Here is a tiny trained network, its code and every weight. The questions are about switching its units off for an input and a class, where a switched-off unit gives its printed mean instead of its output.

import numpy as np


def w(rows, s, z=0):
    codes = np.array(rows[::2]) - 128.0
    scale = np.full(codes.shape[1], s)
    scale[-1] = z or s
    return codes * scale


def norm(h):
    return h / np.sqrt((h * h).mean(-1, keepdims=True) + 1e-5)


def f(y):
    return np.maximum(y, 0)


def log_softmax(a):
    a = a - a.max(-1, keepdims=True)
    return a - np.log(np.exp(a).sum(-1, keepdims=True))


def net(x, mask):
    res = np.array(x, float).reshape(1, 3) / 4 @ E
    u = 0
    for l in range(4):
        y = f(norm(res) @ A[l][:, :-1].T + A[l][:, -1])
        res = res + np.where(mask[u : u + 6], y, B[l][:, -1]) @ B[l][:, :-1]
        u += 6
    return log_softmax(norm(res)[-1] @ U[:, :-1].T + U[:, -1])


A, B = {}, {}
E = w([
[122,229,151],'x0',
[186,170,1],'x1',
[130,128,127],'x2',
],0.0065)
A[0] = w([
[80,89,115,14],'0.n0',
[116,87,143,158],'0.n1',
[103,208,96,117],'0.n2',
[31,252,130,253],'0.n3',
[94,145,180,98],'0.n4',
[135,122,108,163],'0.n5',
],0.012,0.0028)
B[0] = w([
[44,153,100,144],'0.n0',
[52,253,50,172],'0.n1',
[191,57,131,192],'0.n2',
[199,195,211,254],'0.n3',
[123,50,247,183],'0.n4',
[185,241,170,154],'0.n5',
],0.0058,0.0075)
A[1] = w([
[144,102,84,211],'1.n0',
[143,89,182,126],'1.n1',
[109,186,2,249],'1.n2',
[155,90,184,50],'1.n3',
[175,239,84,190],'1.n4',
[5,63,143,150],'1.n5',
],0.011,0.0018)
B[1] = w([
[142,6,254,170],'1.n0',
[97,133,132,183],'1.n1',
[123,122,209,235],'1.n2',
[180,66,114,172],'1.n3',
[95,113,93,255],'1.n4',
[12,238,51,227],'1.n5',
],0.0073,0.0064)
A[2] = w([
[158,211,100,7],'2.n0',
[112,5,130,71],'2.n1',
[191,123,174,147],'2.n2',
[180,176,152,122],'2.n3',
[172,28,205,98],'2.n4',
[2,170,16,114],'2.n5',
],0.0086,0.0013)
B[2] = w([
[178,74,1,166],'2.n0',
[175,87,94,182],'2.n1',
[80,146,89,230],'2.n2',
[129,210,77,201],'2.n3',
[124,94,142,253],'2.n4',
[2,81,96,243],'2.n5',
],0.0088,0.0051)
A[3] = w([
[188,224,178,4],'3.n0',
[96,115,230,121],'3.n1',
[142,203,41,54],'3.n2',
[31,6,254,89],'3.n3',
[139,159,248,29],'3.n4',
[153,19,131,142],'3.n5',
],0.007,0.0033)
B[3] = w([
[7,49,105,165],'3.n0',
[135,166,104,194],'3.n1',
[166,155,67,169],'3.n2',
[177,126,69,254],'3.n3',
[185,150,254,177],'3.n4',
[133,2,146,186],'3.n5',
],0.0098,0.0053)
U = w([
[20,109,94,91],'0',
[176,159,242,166],'1',
[180,8,125,223],'2',
[213,183,36,6],'3',
],0.017,0.0013)

Each question gives the input, the list of numbers given to net, and the class t.
The units are the neurons (one row each of A and B). Each row of codes is followed by its name. A weight is (code - 128) times the scale printed after its matrix; where a second scale follows, it is the last column's (A, B and U).
mask holds one flag per neuron, layer by layer. A switched-off neuron (its flag False) gives its mean, the last column of its row in B, instead of its output. The means were averaged over made-up inputs and are rounded, as every weight is.
A unit's drop is (log p(t) with every unit on - log p(t) with that unit switched off) / (log p(t) with every unit on - log p(t) with every unit switched off).
unit that matters most: the unit with the biggest drop
k most important neurons: the k neurons with the biggest drops, biggest first
k most important neurons of layer l: the k neurons of layer l with the biggest drops, biggest first
drop of u: that unit's drop, to one decimal
input [2,0,5], class 1: unit that matters most : 0.n3
input [-1,7,-7], class 2: 2 most important neurons : [0.n3 1.n0]
input [6,1,-5], class 3: 3 most important neurons : [1.n2 1.n0 2.n3]
input [7,1,7], class 3: 3 most important neurons : [1.n2 1.n0 2.n0]
input [3,1,4], class 3: 2 most important neurons of layer 1 : [1.n2 1.n0]
input [4,0,-1], class 1: 2 most important neurons : [1.n5 0.n3]
input [-3,8,1], class 2: 2 most important neurons : [1.n0 0.n3]
input [0,1,5], class 2: 2 most important neurons : [0.n3 1.n5]
input [1,-1,5], class 1: drop of 0.n3 : 0.4
input [-1,4,3], class 2: drop of 0.n3 : 1.8
input [5,1,6], class 3: drop of 1.n0 : 1.0
